Below are the code and all the weights of a small trained network. Each question names an input and a target symbol and asks about switching units off, where a switched-off unit gives its printed mean instead of its output.

import numpy as np


def w(rows, s, z=0):
    codes = np.array(rows[::2]) - 128.0
    scale = np.full(codes.shape[1], s)
    scale[-1] = z or s
    return codes * scale


def norm(h):
    return h / np.sqrt((h * h).mean(-1, keepdims=True) + 1e-5)


def softmax(a):
    e = np.exp(a - a.max(-1, keepdims=True))
    return e / e.sum(-1, keepdims=True)


def log_softmax(a):
    a = a - a.max(-1, keepdims=True)
    return a - np.log(np.exp(a).sum(-1, keepdims=True))


def net(x, mask):
    ids = ['αβδεζηθλμξπτφψω'.index(c) for c in x.split()]
    T = len(ids)
    res = E[ids] + P[:T]
    u = 0
    for l in range(3):
        r = norm(res)
        for j in range(2):
            rows = slice(2 * j, 2 * j + 2)
            q, k, v = (r @ M[l][rows].T for M in (Q, K, V))
            z = softmax(np.where(np.tri(T) > 0, q @ k.T / 2**0.5, -1e9)) @ v
            o = O[l][rows]
            res = res + np.where(mask[u + j], z, o[:, -1]) @ o[:, :-1]
        u += 2
    return log_softmax(norm(res)[-1] @ U[:, :-1].T + U[:, -1])


Q, K, V, O = {}, {}, {}, {}
E = w([
[52,241,84,179,13,52],'α',
[167,149,141,105,112,98],'β',
[143,145,127,103,111,129],'δ',
[89,150,111,121,39,69],'ε',
[121,146,126,77,68,72],'ζ',
[98,2,161,171,103,162],'η',
[118,110,128,190,74,184],'θ',
[101,166,111,89,119,67],'λ',
[183,151,124,116,116,120],'μ',
[81,239,82,84,165,131],'ξ',
[167,115,95,137,115,68],'π',
[154,114,62,57,211,112],'τ',
[28,214,75,164,155,129],'φ',
[51,122,128,80,153,96],'ψ',
[137,196,200,85,139,76],'ω',
],0.00088)
P = w([
[69,142,79,128,65,119],'0',
[249,234,128,146,150,138],'1',
[162,66,150,105,98,139],'2',
[98,108,118,137,126,137],'3',
[203,198,124,145,154,131],'4',
[173,63,158,108,108,150],'5',
],0.0014)
Q[0] = w([
[73,3,235,31,29,221],'0.h1',
[52,238,223,34,233,95],'0.h1',
[248,151,249,41,53,35],'0.h2',
[132,223,196,217,141,217],'0.h2',
],0.0043)
K[0] = w([
[128,187,53,159,164,253],'0.h1',
[29,219,246,38,244,128],'0.h1',
[228,191,242,104,41,16],'0.h2',
[142,196,188,82,173,244],'0.h2',
],0.0043)
V[0] = w([
[65,168,221,91,161,150],'0.h1',
[103,112,174,69,170,241],'0.h1',
[112,153,127,64,182,252],'0.h2',
[93,68,157,95,16,223],'0.h2',
],0.002)
O[0] = w([
[139,124,124,88,113,234,146],'0.h1',
[158,95,186,153,109,191,10],'0.h1',
[253,50,115,109,86,74,58],'0.h2',
[196,250,72,76,72,130,88],'0.h2',
],0.0022,0.0012)
Q[1] = w([
[114,190,113,236,206,41],'1.h1',
[69,232,159,45,173,234],'1.h1',
[4,56,168,9,9,113],'1.h2',
[191,226,182,86,209,142],'1.h2',
],0.0041)
K[1] = w([
[123,188,52,214,88,71],'1.h1',
[21,183,113,57,159,250],'1.h1',
[188,208,32,255,52,120],'1.h2',
[113,209,205,67,195,117],'1.h2',
],0.0044)
V[1] = w([
[105,135,126,225,179,59],'1.h1',
[51,139,14,162,28,46],'1.h1',
[138,103,13,55,186,145],'1.h2',
[63,129,254,76,97,178],'1.h2',
],0.0023)
O[1] = w([
[227,133,143,117,162,53,113],'1.h1',
[187,51,175,156,166,183,248],'1.h1',
[167,135,17,1,107,47,125],'1.h2',
[189,134,202,166,232,176,117],'1.h2',
],0.0022,0.0017)
Q[2] = w([
[70,25,4,174,85,142],'2.h1',
[23,137,170,89,104,152],'2.h1',
[87,116,221,71,143,99],'2.h2',
[217,218,30,179,175,98],'2.h2',
],0.0042)
K[2] = w([
[151,57,1,238,158,137],'2.h1',
[35,79,31,44,63,151],'2.h1',
[123,178,238,66,115,128],'2.h2',
[149,46,50,191,101,59],'2.h2',
],0.004)
V[2] = w([
[63,105,122,130,141,100],'2.h1',
[2,66,178,68,20,152],'2.h1',
[79,87,235,97,80,109],'2.h2',
[8,84,142,142,97,175],'2.h2',
],0.0022)
O[2] = w([
[152,137,237,127,133,203,31],'2.h1',
[250,132,250,166,217,72,76],'2.h1',
[183,139,2,56,8,43,18],'2.h2',
[22,74,38,110,66,113,4],'2.h2',
],0.0018,0.00031)
U = w([
[57,233,136,236,33,71,3],'α',
[244,247,244,241,251,236,232],'β',
[240,232,14,16,23,245,119],'δ',
[70,155,225,246,17,31,53],'ε',
[242,198,241,8,55,12,232],'ζ',
[189,10,203,234,15,238,113],'η',
[156,151,77,243,5,243,83],'θ',
[96,121,168,111,209,83,5],'λ',
[245,234,3,238,165,14,66],'μ',
[129,44,9,14,232,243,129],'ξ',
[11,146,5,243,239,12,157],'π',
[172,8,11,74,22,9,130],'τ',
[9,35,94,228,196,233,57],'φ',
[139,19,179,108,136,172,92],'ψ',
[18,238,243,12,19,238,226],'ω',
],0.0046,0.0037)

Each question gives the input, a string of symbols that net reads in full, and the target symbol t.
The units are the heads (2 rows each of Q, K, V and O). Each row of codes is followed by its name. A weight is (code - 128) times the scale printed after its matrix; where a second scale follows, it is the last column's (O and U).
mask holds one flag per head, layer by layer. A switched-off head (its flag False) gives its mean, the last column of its rows in O, instead of its output. The means were averaged over made-up inputs and are rounded, as every weight is.
A unit's drop is (log p(t) with every unit on - log p(t) with that unit switched off) / (log p(t) with every unit on - log p(t) with every unit switched off).
The circuit of an input: a set's keep is (log p(t) with only the set's units on - log p(t) with every unit switched off) / (log p(t) with every unit on - log p(t) with every unit switched off). Starting from all 6 units, units are removed one at a time, each time the one whose removal leaves the highest keep (on an exact tie, the one counted first), for as long as the keep stays at least 0.8.
units of the circuit, in order: the units of the circuit, biggest drop first
which heads matter: for each layer, one digit per head in row order, 1 if its drop is at least 0.15 and else 0, layers parted by /
drop of u: that unit's drop, to one decimal
input ω η θ π η, target μ: units of the circuit, in order => [0.h1; 1.h1; 2.h1]
input θ ω ω α θ π, target τ: which heads matter => 00 / 00 / 00
input α ψ ε φ ω δ, target ζ: which heads matter => 01 / 10 / 11
input ω ψ ε ω α, target β: which heads matter => 11 / 01 / 00
input π ω λ ω ε, target β: units of the circuit, in order => [1.h2]
input ω μ ψ, target ζ: which heads matter => 00 / 00 / 10
input β π μ, target τ: which heads matter => 10 / 01 / 10
input θ τ ω ξ, target ξ: which heads matter => 01 / 01 / 10
input θ ω ψ ω ψ μ, target ζ: which heads matter => 10 / 10 / 11
input φ ω β, target ζ: which heads matter => 01 / 10 / 10
input α ε θ δ, target δ: which heads matter => 01 / 00 / 00
input π ω π ω, target ω: units of the circuit, in order => [0.h1; 1.h1]
input ω ω ω τ ω μ, target ζ: units of the circuit, in order => [1.h1; 2.h1]
input ω ω ζ, target ζ: which heads matter => 01 / 10 / 11
input ψ ξ ξ β, target β: units of the circuit, in order => [2.h1]
input ω θ ω ω, target ω: units of the circuit, in order => [0.h1; 1.h1; 2.h2; 2.h1]
input ζ ω θ ζ, target ζ: which heads matter => 01 / 00 / 11
input ξ ω δ, target ζ: which heads matter => 01 / 10 / 10
input ω δ θ ω θ ξ, target ω: units of the circuit, in order => [1.h1; 0.h1]
input ω μ ω η ξ ξ, target ω: units of the circuit, in order => [1.h1]
input δ ω π ε φ π, target τ: which heads matter => 10 / 01 / 10
input ξ π π π δ, target μ: drop of 0.h1 => 1.5
input ω ξ ξ ω δ β, target ζ: drop of 1.h1 => 1.0
input ω α π η ω φ, target δ: drop of 2.h1 => 0.1
input β ω ω π α, target β: drop of 1.h1 => 0.6
